Below are the code and all the weights of a small trained network. Each question names an input and a target symbol and asks about switching units off, where a switched-off unit gives its printed mean instead of its output.

import numpy as np


def w(rows, s, z=0):
    codes = np.array(rows[::2]) - 128.0
    scale = np.full(codes.shape[1], s)
    scale[-1] = z or s
    return codes * scale


def f(y):
    return np.maximum(y, 0)


def softmax(a):
    e = np.exp(a - a.max(-1, keepdims=True))
    return e / e.sum(-1, keepdims=True)


def log_softmax(a):
    a = a - a.max(-1, keepdims=True)
    return a - np.log(np.exp(a).sum(-1, keepdims=True))


def net(x, mask):
    ids = ['αγδεζλμτ'.index(c) for c in x.split()]
    T = len(ids)
    res = E[ids] + P[:T]
    u = 0
    for l in range(2):
        r = res
        for j in range(2):
            rows = slice(2 * j, 2 * j + 2)
            q, k, v = (r @ M[l][rows].T for M in (Q, K, V))
            z = softmax(np.where(np.tri(T) > 0, q @ k.T / 2**0.5, -1e9)) @ v
            o = O[l][rows]
            res = res + np.where(mask[u + j], z, o[:, -1]) @ o[:, :-1]
        u += 2
        y = f(res @ A[l][:, :-1].T + A[l][:, -1])
        res = res + np.where(mask[u : u + 12], y, B[l][:, -1]) @ B[l][:, :-1]
        u += 12
    return log_softmax(res[-1] @ U[:, :-1].T + U[:, -1])


Q, K, V, O, A, B = {}, {}, {}, {}, {}, {}
E = w([
[78,102,140,90,124],'α',
[119,170,159,63,228],'γ',
[111,104,253,163,96],'δ',
[252,231,57,180,61],'ε',
[121,112,29,183,167],'ζ',
[192,151,210,149,105],'λ',
[113,228,35,86,168],'μ',
[162,119,115,139,205],'τ',
],0.015)
P = w([
[110,101,122,76,112],'0',
[91,111,129,102,112],'1',
[83,128,125,124,119],'2',
[69,148,129,154,110],'3',
[64,164,131,177,111],'4',
[57,178,138,202,118],'5',
[53,191,141,214,115],'6',
[79,209,153,254,76],'7',
],0.0088)
Q[0] = w([
[59,68,81,217,80],'0.h1',
[8,135,172,132,123],'0.h1',
[118,191,163,174,84],'0.h2',
[160,175,194,75,160],'0.h2',
],0.017)
K[0] = w([
[36,140,96,226,86],'0.h1',
[39,247,120,199,185],'0.h1',
[54,182,129,208,122],'0.h2',
[121,234,152,128,209],'0.h2',
],0.015)
V[0] = w([
[109,205,178,63,87],'0.h1',
[192,62,157,104,135],'0.h1',
[134,103,135,211,162],'0.h2',
[254,39,125,95,175],'0.h2',
],0.0077)
O[0] = w([
[17,215,133,157,155,135],'0.h1',
[2,91,136,133,158,11],'0.h1',
[103,158,119,168,121,133],'0.h2',
[53,127,64,130,214,2],'0.h2',
],0.0066,0.0047)
A[0] = w([
[124,109,31,209,69,95],'0.n1',
[67,160,78,253,179,146],'0.n2',
[72,109,184,142,64,52],'0.n3',
[142,74,22,202,134,47],'0.n4',
[134,53,171,196,150,202],'0.n5',
[130,121,122,75,73,255],'0.n6',
[167,37,133,179,214,182],'0.n7',
[112,64,114,87,189,113],'0.n8',
[31,129,123,119,105,214],'0.n9',
[147,21,198,45,40,50],'0.n10',
[76,139,76,154,89,60],'0.n11',
[141,124,115,116,27,2],'0.n12',
],0.0076,0.0031)
B[0] = w([
[115,128,161,11,159,252],'0.n1',
[254,124,143,93,93,240],'0.n2',
[99,174,58,126,115,199],'0.n3',
[105,56,162,65,87,222],'0.n4',
[143,122,18,187,162,224],'0.n5',
[97,87,100,240,84,223],'0.n6',
[132,213,73,186,127,208],'0.n7',
[102,101,155,180,79,158],'0.n8',
[118,161,112,202,70,186],'0.n9',
[137,98,31,80,110,182],'0.n10',
[183,145,112,127,140,156],'0.n11',
[69,151,143,65,157,170],'0.n12',
],0.0096,0.0037)
Q[1] = w([
[146,80,186,5,156],'1.h1',
[137,146,185,179,125],'1.h1',
[155,129,114,103,155],'1.h2',
[99,188,79,126,20],'1.h2',
],0.017)
K[1] = w([
[71,49,101,50,96],'1.h1',
[113,179,101,108,162],'1.h1',
[165,107,132,99,194],'1.h2',
[249,135,131,154,156],'1.h2',
],0.016)
V[1] = w([
[107,87,252,106,29],'1.h1',
[185,79,186,201,152],'1.h1',
[64,144,81,136,93],'1.h2',
[164,136,158,182,168],'1.h2',
],0.012)
O[1] = w([
[37,37,228,153,38,1],'1.h1',
[88,118,102,254,172,80],'1.h1',
[107,180,181,158,71,147],'1.h2',
[161,156,53,169,216,114],'1.h2',
],0.0065,0.011)
A[1] = w([
[129,191,166,78,144,252],'1.n1',
[115,95,157,126,49,40],'1.n2',
[17,2,188,187,120,72],'1.n3',
[80,237,175,108,184,151],'1.n4',
[45,125,30,79,170,163],'1.n5',
[121,184,205,85,103,213],'1.n6',
[109,235,206,118,7,121],'1.n7',
[46,132,140,182,67,134],'1.n8',
[93,218,239,83,38,11],'1.n9',
[164,72,38,159,83,39],'1.n10',
[126,123,203,157,122,148],'1.n11',
[186,125,157,44,211,122],'1.n12',
],0.0086,0.0036)
B[1] = w([
[165,194,156,204,93,247],'1.n1',
[166,121,78,120,219,144],'1.n2',
[236,193,245,128,184,142],'1.n3',
[114,8,143,100,137,228],'1.n4',
[185,155,161,168,135,183],'1.n5',
[89,176,182,132,88,204],'1.n6',
[99,158,142,41,115,254],'1.n7',
[85,71,125,134,159,163],'1.n8',
[174,65,58,209,237,197],'1.n9',
[77,54,170,82,104,191],'1.n10',
[126,108,166,130,133,139],'1.n11',
[57,83,121,141,120,237],'1.n12',
],0.014,0.0097)
U = w([
[147,145,159,122,214,3],'α',
[120,147,147,156,185,31],'γ',
[34,171,94,135,215,103],'δ',
[81,155,120,145,188,84],'ε',
[178,69,146,101,136,146],'ζ',
[79,116,254,238,154,196],'λ',
[139,234,158,92,165,188],'μ',
[186,124,101,253,179,196],'τ',
],0.0065,0.0038)

Each question gives the input, a string of symbols that net reads in full, and the target symbol t.
The units are the heads (2 rows each of Q, K, V and O) and the neurons (one row each of A and B). Each row of codes is followed by its name. A weight is (code - 128) times the scale printed after its matrix; where a second scale follows, it is the last column's (O, A, B and U).
mask holds one flag per unit, layer by layer, with each layer's heads first. A switched-off unit (its flag False) gives its mean, the last column of its rows in O or B, instead of its output. The means were averaged over made-up inputs and are rounded, as every weight is.
A unit's drop is (log p(t) with every unit on - log p(t) with that unit switched off) / (log p(t) with every unit on - log p(t) with every unit switched off).
The circuit of an input: a set's keep is (log p(t) with only the set's units on - log p(t) with every unit switched off) / (log p(t) with every unit on - log p(t) with every unit switched off). Starting from the 12 units with the biggest drops (on a tie, the unit counted first), units are removed one at a time, each time the one whose removal leaves the highest keep (on an exact tie, the one counted first), for as long as the keep stays at least 0.8.
units of the circuit, in order: the units of the circuit, biggest drop first
most important unit: the unit with the biggest drop
top k neurons: the k neurons with the biggest drops, biggest first
top k neurons in layer l: the k neurons of layer l with the biggest drops, biggest first
heads that matter: for each layer, one digit per head in row order, 1 if its drop is at least 0.15 and else 0, layers parted by /
input ε α α μ λ, target μ: heads that matter : 01 / 00
input τ μ ζ γ ε γ μ δ, target μ: top neuron in layer 1 : (1.n7)
input ζ λ λ, target λ: top 2 neurons : (0.n7, 0.n10)
input λ ε μ ζ δ μ ζ α, target μ: top 2 neurons in layer 0 : (0.n4, 0.n5)
input δ γ τ δ λ γ, target λ: top 3 neurons in layer 1 : (1.n4, 1.n6, 1.n1)
input γ δ δ, target δ: top 2 neurons : (0.n3, 0.n10)
input λ τ δ μ ε γ τ δ, target τ: heads that matter : 00 / 11
input α τ μ, target τ: top 2 neurons in layer 1 : (1.n7, 1.n5)
input ε μ α δ μ γ ζ δ, target ζ: units of the circuit, in order : (0.n10, 0.h1, 1.n1)
input α μ μ γ λ λ α, target λ: top 2 neurons : (1.n3, 1.n8)
input μ ζ ε ε ζ λ α, target λ: units of the circuit, in order : (1.h1, 0.n1)
input δ τ ε ζ δ, target ζ: top 3 neurons : (1.n10, 0.n10, 1.n1)
input δ γ γ τ γ α, target τ: top 2 neurons in layer 0 : (0.n7, 0.n4)
input τ ζ ζ δ γ α, target δ: most important unit : 0.h1
input ε τ ζ ε ζ, target ζ: units of the circuit, in order : (1.n10, 0.h1)
input μ τ γ λ δ ε ε, target μ: top 2 neurons in layer 1 : (1.n7, 1.n6)
input τ δ τ α μ, target τ: top 2 neurons in layer 1 : (1.n7, 1.n1)
input ζ ζ τ λ, target τ: top 2 neurons in layer 0 : (0.n7, 0.n1)
input α ζ α δ ε μ γ λ, target μ: top 2 neurons in layer 1 : (1.n7, 1.n12)
input γ γ ε ζ α, target ζ: top 2 neurons in layer 0 : (0.n10, 0.n1)
